Below is a small trained network, with its code and all its weights. Each question gives an input and a class and asks what happens when units are switched off, that is, made to give their printed mean instead of their output.

import numpy as np


def w(rows, s, z=0):
    codes = np.array(rows[::2]) - 128.0
    scale = np.full(codes.shape[1], s)
    scale[-1] = z or s
    return codes * scale


def norm(h):
    return h / np.sqrt((h * h).mean(-1, keepdims=True) + 1e-5)


def f(y):
    return np.maximum(y, 0)


def log_softmax(a):
    a = a - a.max(-1, keepdims=True)
    return a - np.log(np.exp(a).sum(-1, keepdims=True))


def net(x, mask):
    res = np.array(x, float).reshape(1, 2) / 4 @ E
    u = 0
    for l in range(3):
        y = f(norm(res) @ A[l][:, :-1].T + A[l][:, -1])
        res = res + np.where(mask[u : u + 7], y, B[l][:, -1]) @ B[l][:, :-1]
        u += 7
    return log_softmax(norm(res)[-1] @ U[:, :-1].T + U[:, -1])


A, B = {}, {}
E = w([
[7,137,122,156,197,77,201,149,201],'x0',
[133,118,132,159,42,129,197,151,121],'x1',
],0.014)
A[0] = w([
[129,142,125,128,136,154,132,149,133,17],'L0N1',
[146,122,130,121,232,120,51,124,133,45],'L0N2',
[162,142,121,139,127,112,96,134,144,203],'L0N3',
[79,131,126,119,255,124,104,126,138,107],'L0N4',
[15,130,126,138,214,117,185,132,154,2],'L0N5',
[67,125,126,139,90,115,217,135,146,57],'L0N6',
[131,132,120,113,95,121,127,116,138,25],'L0N7',
],0.031,0.004)
B[0] = w([
[131,124,142,122,132,130,125,128,132,128],'L0N1',
[176,156,99,157,138,156,71,134,100,205],'L0N2',
[111,119,99,94,117,146,113,97,136,153],'L0N3',
[78,142,131,223,117,125,144,105,152,219],'L0N4',
[127,96,158,1,153,73,133,156,151,253],'L0N5',
[130,165,136,193,148,132,121,138,141,217],'L0N6',
[156,115,141,143,114,114,158,156,131,136],'L0N7',
],0.051,0.039)
A[1] = w([
[180,70,113,81,79,146,123,118,42,83],'L1N1',
[96,84,179,9,142,109,143,117,83,69],'L1N2',
[129,60,147,33,41,118,223,122,101,21],'L1N3',
[71,181,140,195,164,206,210,148,105,55],'L1N4',
[130,109,171,26,189,158,196,185,90,4],'L1N5',
[251,158,131,18,148,138,126,179,112,82],'L1N6',
[59,112,123,76,128,172,107,111,107,168],'L1N7',
],0.032,0.0039)
B[1] = w([
[181,104,140,111,124,111,151,99,125,227],'L1N1',
[60,126,159,114,142,73,95,167,171,248],'L1N2',
[121,114,188,197,94,29,151,3,92,210],'L1N3',
[209,109,151,139,94,109,194,187,126,189],'L1N4',
[93,130,94,131,177,113,72,116,160,227],'L1N5',
[128,86,127,61,122,108,124,90,131,252],'L1N6',
[109,184,95,115,113,171,155,136,74,153],'L1N7',
],0.034,0.02)
A[2] = w([
[4,196,122,93,111,153,170,154,86,153],'L2N1',
[42,73,135,23,149,156,167,171,140,89],'L2N2',
[45,89,108,116,128,197,143,140,112,3],'L2N3',
[90,104,102,104,163,201,148,157,143,155],'L2N4',
[158,119,119,15,142,168,114,125,100,108],'L2N5',
[72,154,96,193,126,190,115,141,121,185],'L2N6',
[133,175,132,196,123,153,110,149,105,106],'L2N7',
],0.038,0.0046)
B[2] = w([
[153,248,95,61,245,241,223,183,22,156],'L2N1',
[93,142,181,56,221,122,78,236,214,252],'L2N2',
[81,37,92,139,132,50,49,124,178,128],'L2N3',
[83,64,196,121,119,123,57,175,71,129],'L2N4',
[48,19,53,32,97,229,186,218,188,194],'L2N5',
[99,142,88,144,185,175,59,42,100,186],'L2N6',
[111,104,131,220,18,156,143,126,152,211],'L2N7',
],0.019,0.023)
U = w([
[118,200,131,115,146,161,187,134,42,57],'0',
[212,154,181,223,88,119,195,214,131,122],'1',
[86,145,185,93,187,48,109,170,178,207],'2',
[170,87,174,127,74,55,166,20,83,170],'3',
[107,144,139,149,104,159,133,164,93,2],'4',
[145,64,59,63,85,204,111,96,100,150],'5',
[125,160,81,255,125,171,30,85,123,141],'6',
],0.016,0.0067)

Each question gives the input, the list of numbers given to net, and the class t.
The units are the neurons (one row each of A and B). Each row of codes is followed by its name. A weight is (code - 128) times the scale printed after its matrix; where a second scale follows, it is the last column's (A, B and U).
mask holds one flag per neuron, layer by layer. A switched-off neuron (its flag False) gives its mean, the last column of its row in B, instead of its output. The means were averaged over made-up inputs and are rounded, as every weight is.
A unit's drop is (log p(t) with every unit on - log p(t) with that unit switched off) / (log p(t) with every unit on - log p(t) with every unit switched off).
The circuit of an input: a set's keep is (log p(t) with only the set's units on - log p(t) with every unit switched off) / (log p(t) with every unit on - log p(t) with every unit switched off). Starting from the 12 units with the biggest drops (on a tie, the unit counted first), units are removed one at a time, each time the one whose removal leaves the highest keep (on an exact tie, the one counted first), for as long as the keep stays at least 0.8.
circuit, biggest first: the units of the circuit, biggest drop first
unit that matters most: the unit with the biggest drop
top k neurons: the k neurons with the biggest drops, biggest first
top k neurons in layer l: the k neurons of layer l with the biggest drops, biggest first
drop when u is switched off: that unit's drop, to one decimal
input [-7,7], class 3: unit that matters most -> L0N6
input [-4,-2], class 5: circuit, biggest first -> L0N6, L0N4, L0N5
input [-7,3], class 3: top 2 neurons in layer 0 -> L0N6, L0N2
input [1,-6], class 6: top 2 neurons -> L0N4, L0N2
input [-7,-2], class 5: top 2 neurons -> L0N6, L0N4
input [-7,5], class 3: top 3 neurons -> L0N6, L0N2, L0N4
input [1,4], class 1: top 2 neurons -> L0N5, L0N6
input [-2,-1], class 5: top 3 neurons -> L0N6, L0N4, L0N5
input [-8,8], class 3: top 4 neurons in layer 0 -> L0N6, L0N2, L0N4, L0N5
input [-5,-1], class 5: drop when L0N4 is switched off -> 0.6
input [-6,-3], class 5: drop when L0N6 is switched off -> 0.7
input [-1,2], class 1: top 2 neurons in layer 0 -> L0N5, L0N2
input [-1,5], class 1: drop when L1N4 is switched off -> 0.2
input [-8,-6], class 5: drop when L0N5 is switched off -> 0.2
input [1,-4], class 6: circuit, biggest first -> L0N2
input [-4,-5], class 5: top 3 neurons in layer 0 -> L0N6, L0N4, L0N3
